Below is a small trained network, with its code and all its weights. Each question gives an input and a class and asks what happens when units are switched off, that is, made to give their printed mean instead of their output.

import numpy as np


def w(rows, s, z=0):
    codes = np.array(rows[::2]) - 128.0
    scale = np.full(codes.shape[1], s)
    scale[-1] = z or s
    return codes * scale


def norm(h):
    return h / np.sqrt((h * h).mean(-1, keepdims=True) + 1e-5)


def f(y):
    return y / 2 * (1 + np.tanh(0.7978845608 * (y + 0.044715 * y**3)))


def log_softmax(a):
    a = a - a.max(-1, keepdims=True)
    return a - np.log(np.exp(a).sum(-1, keepdims=True))


def net(x, mask):
    res = np.array(x, float).reshape(1, 6) / 4 @ E
    u = 0
    for l in range(3):
        y = f(norm(res) @ A[l][:, :-1].T + A[l][:, -1])
        res = res + np.where(mask[u : u + 6], y, B[l][:, -1]) @ B[l][:, :-1]
        u += 6
    return log_softmax(norm(res)[-1] @ U[:, :-1].T + U[:, -1])


A, B = {}, {}
E = w([
[19,73,119,138,131,169,94,137,116,232],'x0',
[155,150,58,133,144,205,188,4,191,151],'x1',
[120,142,118,125,126,122,104,123,136,124],'x2',
[130,127,129,115,132,118,125,122,133,135],'x3',
[122,127,131,137,121,117,149,113,112,128],'x4',
[115,152,115,124,127,130,122,124,114,121],'x5',
],0.018)
A[0] = w([
[163,139,130,137,134,126,147,106,147,132,69],'L0N1',
[123,127,112,138,127,120,136,138,144,153,42],'L0N2',
[104,118,90,128,137,151,152,124,150,162,1],'L0N3',
[14,84,129,129,129,176,107,124,128,254,154],'L0N4',
[169,95,152,132,162,169,118,175,171,139,98],'L0N5',
[161,138,71,118,140,211,166,21,193,174,175],'L0N6',
],0.011,0.0067)
B[0] = w([
[82,150,109,101,152,146,181,191,91,135,137],'L0N1',
[109,117,98,93,170,160,174,108,99,128,121],'L0N2',
[104,138,98,133,136,143,112,72,175,226,137],'L0N3',
[34,59,39,113,124,156,97,80,134,170,252],'L0N4',
[123,175,162,72,89,131,118,115,137,129,130],'L0N5',
[126,187,109,252,101,240,150,114,201,134,248],'L0N6',
],0.011,0.016)
A[1] = w([
[53,144,142,173,188,131,110,169,102,255,108],'L1N1',
[174,160,209,50,100,52,114,184,71,64,173],'L1N2',
[138,110,175,173,122,75,226,108,79,181,134],'L1N3',
[45,46,117,42,124,101,101,136,57,153,2],'L1N4',
[132,205,163,240,88,177,115,139,166,104,94],'L1N5',
[49,65,139,81,145,132,82,105,85,148,80],'L1N6',
],0.0093,0.0034)
B[1] = w([
[133,53,110,122,68,106,140,145,143,137,232],'L1N1',
[139,85,117,178,181,199,75,11,87,188,254],'L1N2',
[111,153,149,135,121,76,82,85,94,127,125],'L1N3',
[165,120,163,66,119,43,177,222,128,88,228],'L1N4',
[139,105,159,63,164,31,137,149,106,108,244],'L1N5',
[158,125,117,103,84,66,176,137,110,71,221],'L1N6',
],0.013,0.0089)
A[2] = w([
[214,248,146,144,100,157,160,164,173,74,66],'L2N1',
[225,159,183,160,210,111,113,63,117,120,251],'L2N2',
[120,98,75,183,184,169,70,83,118,142,71],'L2N3',
[119,174,134,135,166,232,106,97,131,129,74],'L2N4',
[176,175,125,138,132,133,189,119,171,96,32],'L2N5',
[95,114,58,47,75,44,144,141,138,108,227],'L2N6',
],0.013,0.0034)
B[2] = w([
[163,160,170,82,140,57,178,248,133,75,211],'L2N1',
[140,189,189,160,183,133,118,124,153,114,253],'L2N2',
[122,139,186,159,125,167,117,56,67,144,230],'L2N3',
[126,93,131,68,136,72,71,117,77,113,199],'L2N4',
[142,165,61,81,76,87,171,216,132,85,187],'L2N5',
[199,144,196,106,181,135,87,155,78,111,224],'L2N6',
],0.012,0.014)
U = w([
[149,167,230,156,208,120,73,30,64,100,255],'0',
[103,21,125,10,111,15,83,219,47,119,46],'1',
[175,248,138,142,148,100,229,220,175,40,103],'2',
[29,98,36,182,73,227,168,30,168,165,77],'3',
],0.013,0.0024)

Each question gives the input, the list of numbers given to net, and the class t.
The units are the neurons (one row each of A and B). Each row of codes is followed by its name. A weight is (code - 128) times the scale printed after its matrix; where a second scale follows, it is the last column's (A, B and U).
mask holds one flag per neuron, layer by layer. A switched-off neuron (its flag False) gives its mean, the last column of its row in B, instead of its output. The means were averaged over made-up inputs and are rounded, as every weight is.
A unit's drop is (log p(t) with every unit on - log p(t) with that unit switched off) / (log p(t) with every unit on - log p(t) with every unit switched off).
The circuit of an input: a set's keep is (log p(t) with only the set's units on - log p(t) with every unit switched off) / (log p(t) with every unit on - log p(t) with every unit switched off). Starting from the 12 units with the biggest drops (on a tie, the unit counted first), units are removed one at a time, each time the one whose removal leaves the highest keep (on an exact tie, the one counted first), for as long as the keep stays at least 0.8.
units of the circuit, in order: the units of the circuit, biggest drop first
unit that matters most: the unit with the biggest drop
top k neurons: the k neurons with the biggest drops, biggest first
top k neurons in layer l: the k neurons of layer l with the biggest drops, biggest first
drop when u is switched off: that unit's drop, to one decimal
input [0,8,6,2,-2,-3], class 2: top 2 neurons : L0N4, L1N2
input [0,-5,-2,-1,-3,1], class 0: units of the circuit, in order : L0N4, L1N2, L0N6
input [-3,-8,3,-3,-6,-8], class 0: units of the circuit, in order : L0N4, L1N2
input [-8,-4,6,5,-5,0], class 0: units of the circuit, in order : L1N2, L0N6
input [-3,-8,3,-1,5,-7], class 0: unit that matters most : L0N4
input [8,0,-5,-3,3,7], class 1: top 2 neurons : L0N6, L1N4
input [-7,-3,3,3,5,8], class 0: units of the circuit, in order : L1N2, L0N6
input [-6,-2,-7,3,3,-1], class 0: top 2 neurons : L0N6, L1N2
input [0,7,5,4,-7,6], class 2: top 2 neurons in layer 1 : L1N2, L1N5
input [-8,-2,-3,-6,-5,-4], class 0: units of the circuit, in order : L0N6, L1N2
input [-1,-7,-4,-3,0,0], class 0: top 2 neurons : L0N4, L1N2
input [0,8,2,-3,2,8], class 2: top 2 neurons : L0N4, L1N2
input [-2,7,5,-3,8,-7], class 2: drop when L0N4 is switched off : 0.8
input [0,5,-3,-4,3,-8], class 2: drop when L1N2 is switched off : 0.2
input [-1,2,-5,8,1,7], class 2: drop when L0N4 is switched off : 0.7
input [-7,0,1,6,-7,4], class 0: top 2 neurons : L0N6, L1N2
input [-2,7,-1,-1,0,7], class 2: top neuron : L0N4
